Here is a tiny trained network, its code and every weight. The questions are about switching its units off for an input and a class, where a switched-off unit gives its printed mean instead of its output.

import numpy as np


def w(rows, s, z=0):
    codes = np.array(rows[::2]) - 128.0
    scale = np.full(codes.shape[1], s)
    scale[-1] = z or s
    return codes * scale


def norm(h):
    return h / np.sqrt((h * h).mean(-1, keepdims=True) + 1e-5)


def f(y):
    return np.maximum(y, 0)


def log_softmax(a):
    a = a - a.max(-1, keepdims=True)
    return a - np.log(np.exp(a).sum(-1, keepdims=True))


def net(x, mask):
    res = np.array(x, float).reshape(1, 5) / 4 @ E
    u = 0
    for l in range(2):
        y = f(norm(res) @ A[l][:, :-1].T + A[l][:, -1])
        res = res + np.where(mask[u : u + 12], y, B[l][:, -1]) @ B[l][:, :-1]
        u += 12
    return log_softmax(norm(res)[-1] @ U[:, :-1].T + U[:, -1])


A, B = {}, {}
E = w([
[123,124,78,91],'x0',
[127,130,3,182],'x1',
[143,250,144,126],'x2',
[50,140,91,141],'x3',
[33,147,131,201],'x4',
],0.0056)
A[0] = w([
[108,96,202,157,92],'0.n0',
[86,115,40,85,78],'0.n1',
[142,80,100,91,113],'0.n2',
[69,124,167,189,135],'0.n3',
[57,142,96,96,91],'0.n4',
[149,7,111,111,27],'0.n5',
[119,93,180,220,61],'0.n6',
[174,161,115,137,177],'0.n7',
[157,133,172,181,81],'0.n8',
[179,79,144,175,2],'0.n9',
[124,113,189,110,150],'0.n10',
[169,160,184,89,55],'0.n11',
],0.011,0.0033)
B[0] = w([
[156,208,177,225,211],'0.n0',
[146,118,231,144,221],'0.n1',
[156,58,165,218,204],'0.n2',
[87,222,209,115,240],'0.n3',
[72,186,46,145,190],'0.n4',
[155,17,67,255,255],'0.n5',
[163,169,154,100,203],'0.n6',
[252,146,101,136,224],'0.n7',
[122,170,223,104,178],'0.n8',
[131,96,182,169,164],'0.n9',
[196,186,107,127,230],'0.n10',
[159,134,169,11,230],'0.n11',
],0.0055,0.0039)
A[1] = w([
[114,36,110,100,187],'1.n0',
[136,124,155,160,148],'1.n1',
[86,179,128,117,131],'1.n2',
[71,138,132,126,149],'1.n3',
[33,150,106,145,59],'1.n4',
[168,152,117,127,194],'1.n5',
[148,92,123,81,216],'1.n6',
[106,161,134,65,137],'1.n7',
[169,158,120,149,166],'1.n8',
[179,130,133,85,2],'1.n9',
[182,62,108,133,163],'1.n10',
[8,144,113,149,109],'1.n11',
],0.015,0.0034)
B[1] = w([
[133,177,254,231,202],'1.n0',
[96,170,107,116,202],'1.n1',
[90,71,102,179,208],'1.n2',
[115,93,167,61,176],'1.n3',
[67,74,116,72,201],'1.n4',
[54,120,90,111,232],'1.n5',
[217,84,138,138,194],'1.n6',
[192,87,174,145,189],'1.n7',
[83,155,88,118,239],'1.n8',
[149,104,106,52,187],'1.n9',
[117,76,108,189,255],'1.n10',
[100,11,157,2,225],'1.n11',
],0.0076,0.0057)
U = w([
[253,137,145,31,159],'0',
[185,66,150,237,184],'1',
[190,96,38,127,84],'2',
[116,233,218,142,155],'3',
[40,49,134,65,159],'4',
[103,228,40,135,120],'5',
[127,134,109,133,1],'6',
],0.018,0.0075)

Each question gives the input, the list of numbers given to net, and the class t.
The units are the neurons (one row each of A and B). Each row of codes is followed by its name. A weight is (code - 128) times the scale printed after its matrix; where a second scale follows, it is the last column's (A, B and U).
mask holds one flag per neuron, layer by layer. A switched-off neuron (its flag False) gives its mean, the last column of its row in B, instead of its output. The means were averaged over made-up inputs and are rounded, as every weight is.
A unit's drop is (log p(t) with every unit on - log p(t) with that unit switched off) / (log p(t) with every unit on - log p(t) with every unit switched off).
The circuit of an input: a set's keep is (log p(t) with only the set's units on - log p(t) with every unit switched off) / (log p(t) with every unit on - log p(t) with every unit switched off). Starting from the 12 units with the biggest drops (on a tie, the unit counted first), units are removed one at a time, each time the one whose removal leaves the highest keep (on an exact tie, the one counted first), for as long as the keep stays at least 0.8.
units of the circuit, in order: the units of the circuit, biggest drop first
most important unit: the unit with the biggest drop
top k neurons: the k neurons with the biggest drops, biggest first
k most important neurons of layer l: the k neurons of layer l with the biggest drops, biggest first
drop of u: that unit's drop, to one decimal
input [-3,-8,6,-2,-1], class 0: units of the circuit, in order : (0.n11 1.n0)
input [5,6,-8,5,2], class 1: 2 most important neurons of layer 1 : (1.n0 1.n5)
input [8,3,8,-4,0], class 5: units of the circuit, in order : (1.n5)
input [4,7,2,5,-5], class 5: units of the circuit, in order : (0.n5 1.n11)
input [6,-3,-2,-7,-4], class 1: units of the circuit, in order : (1.n10 0.n5)
input [1,1,6,7,-6], class 5: 2 most important neurons of layer 1 : (1.n11 1.n5)
input [8,0,-6,-5,8], class 1: 4 most important neurons of layer 1 : (1.n0 1.n5 1.n8 1.n9)
input [-1,-6,-3,7,-4], class 1: top 2 neurons : (0.n3 1.n11)
input [2,-2,7,-8,5], class 0: top 2 neurons : (0.n11 1.n0)
input [-2,-7,7,-2,0], class 0: 2 most important neurons of layer 0 : (0.n11 0.n3)
input [2,-7,6,4,5], class 4: 2 most important neurons of layer 1 : (1.n11 1.n2)
input [-7,8,-3,-6,6], class 4: 2 most important neurons of layer 1 : (1.n0 1.n11)
input [-1,4,-3,-8,7], class 3: top 2 neurons : (0.n6 0.n3)
input [-8,6,-6,2,3], class 4: most important unit : 0.n3
input [-8,5,5,4,-1], class 5: drop of 0.n7 : 0.6
input [-6,8,3,-5,7], class 5: drop of 0.n7 : 0.2
input [3,-5,4,-2,2], class 0: drop of 0.n11 : 0.8
input [7,-6,7,4,0], class 0: top 2 neurons : (1.n7 0.n11)
input [-7,-2,-8,-6,6], class 3: drop of 0.n3 : 0.3
